Below are the code and all the weights of a small trained network. Each question names an input and a class and asks about switching units off, where a switched-off unit gives its printed mean instead of its output.

import numpy as np


def w(rows, s, z=0):
    codes = np.array(rows[::2]) - 128.0
    scale = np.full(codes.shape[1], s)
    scale[-1] = z or s
    return codes * scale


def norm(h):
    return h / np.sqrt((h * h).mean(-1, keepdims=True) + 1e-5)


def f(y):
    return np.maximum(y, 0)


def log_softmax(a):
    a = a - a.max(-1, keepdims=True)
    return a - np.log(np.exp(a).sum(-1, keepdims=True))


def net(x, mask):
    res = np.array(x, float).reshape(1, 6) / 4 @ E
    u = 0
    for l in range(4):
        y = f(norm(res) @ A[l][:, :-1].T + A[l][:, -1])
        res = res + np.where(mask[u : u + 3], y, B[l][:, -1]) @ B[l][:, :-1]
        u += 3
    return log_softmax(norm(res)[-1] @ U[:, :-1].T + U[:, -1])


A, B = {}, {}
E = w([
[224,152,111,61,81,179,149,109,119,154],'x0',
[196,95,112,28,12,206,198,71,81,170],'x1',
[193,151,110,51,96,201,180,119,189,124],'x2',
[142,160,93,113,133,110,1,230,40,216],'x3',
[135,52,122,126,142,148,212,85,178,86],'x4',
[127,209,114,121,237,173,173,158,216,86],'x5',
],0.0066)
A[0] = w([
[76,75,150,157,239,99,175,80,214,2,40],'L0N0',
[218,37,148,160,36,154,210,64,116,171,3],'L0N1',
[75,38,57,83,36,170,171,33,128,144,66],'L0N2',
],0.005,0.0036)
B[0] = w([
[18,194,177,182,150,176,157,151,194,2,254],'L0N0',
[191,49,130,81,127,157,204,81,73,121,198],'L0N1',
[147,99,183,71,102,97,145,64,89,151,205],'L0N2',
],0.0074,0.0057)
A[1] = w([
[180,253,93,53,179,218,172,170,187,164,40],'L1N0',
[73,101,185,238,181,80,203,81,229,64,5],'L1N1',
[25,71,118,175,180,23,15,180,37,182,12],'L1N2',
],0.0056,0.0016)
B[1] = w([
[128,184,24,61,75,149,141,254,160,122,206],'L1N0',
[126,241,223,161,210,115,226,251,192,51,254],'L1N1',
[149,65,158,205,135,76,32,74,45,223,231],'L1N2',
],0.007,0.0074)
A[2] = w([
[249,233,154,243,63,92,97,177,231,146,1],'L2N0',
[27,138,161,232,253,59,25,119,86,197,17],'L2N1',
[1,112,164,210,229,140,169,92,234,22,109],'L2N2',
],0.0065,0.0052)
B[2] = w([
[209,163,131,94,126,155,143,90,103,39,146],'L2N0',
[105,142,97,145,128,47,45,84,135,149,200],'L2N1',
[3,173,150,202,223,142,254,199,207,5,245],'L2N2',
],0.0093,0.011)
A[3] = w([
[137,238,37,116,160,129,95,236,186,159,96],'L3N0',
[81,163,32,97,180,191,157,244,148,148,1],'L3N1',
[34,188,237,115,207,70,227,196,232,1,110],'L3N2',
],0.0061,0.005)
B[3] = w([
[148,174,51,106,121,86,19,161,192,172,172],'L3N0',
[39,208,82,182,188,254,142,215,207,88,156],'L3N1',
[92,77,214,122,111,70,147,89,118,132,249],'L3N2',
],0.008,0.015)
U = w([
[43,147,189,202,217,89,217,162,230,29,208],'0',
[164,119,121,205,199,42,11,75,68,218,191],'1',
[222,29,158,33,32,207,220,31,100,194,140],'2',
[171,211,26,60,143,202,79,226,222,136,1],'3',
],0.011,0.0054)

Each question gives the input, the list of numbers given to net, and the class t.
The units are the neurons (one row each of A and B). Each row of codes is followed by its name. A weight is (code - 128) times the scale printed after its matrix; where a second scale follows, it is the last column's (A, B and U).
mask holds one flag per neuron, layer by layer. A switched-off neuron (its flag False) gives its mean, the last column of its row in B, instead of its output. The means were averaged over made-up inputs and are rounded, as every weight is.
A unit's drop is (log p(t) with every unit on - log p(t) with that unit switched off) / (log p(t) with every unit on - log p(t) with every unit switched off).
The circuit of an input: a set's keep is (log p(t) with only the set's units on - log p(t) with every unit switched off) / (log p(t) with every unit on - log p(t) with every unit switched off). Starting from all 12 units, units are removed one at a time, each time the one whose removal leaves the highest keep (on an exact tie, the one counted first), for as long as the keep stays at least 0.8.
circuit, biggest first: the units of the circuit, biggest drop first
unit that matters most: the unit with the biggest drop
k most important neurons: the k neurons with the biggest drops, biggest first
top k neurons in layer l: the k neurons of layer l with the biggest drops, biggest first
drop of u: that unit's drop, to one decimal
input [-8,2,4,3,-2,4], class 3: unit that matters most	L0N0
input [-3,7,7,-6,-5,8], class 3: circuit, biggest first	(L1N0; L2N2; L0N0)
input [6,8,-1,-4,-4,8], class 3: circuit, biggest first	(L1N0; L2N2)
input [0,-8,5,-3,-4,-8], class 1: 2 most important neurons	(L0N0; L1N2)
input [1,-7,4,7,-2,5], class 1: top 2 neurons in layer 0	(L0N0; L0N1)
input [-8,-8,-7,8,-3,7], class 1: circuit, biggest first	(L1N2; L2N1)
input [6,6,6,7,7,3], class 2: 2 most important neurons	(L2N2; L1N1)
input [-3,-1,8,-3,-7,-3], class 3: 2 most important neurons	(L0N0; L2N2)
input [4,3,3,6,-3,-4], class 2: 3 most important neurons	(L2N2; L1N1; L0N0)
input [3,7,3,6,-4,1], class 3: top 2 neurons in layer 1	(L1N0; L1N2)
input [-8,-5,-7,4,-5,1], class 1: drop of L1N1	0.0
input [7,-3,7,-2,7,-1], class 2: drop of L2N2	0.3
input [-8,7,-5,2,5,0], class 2: drop of L0N0	0.4
input [7,5,6,-1,-6,5], class 3: circuit, biggest first	(L1N0)
input [-5,-6,-1,4,0,0], class 1: drop of L1N2	0.6
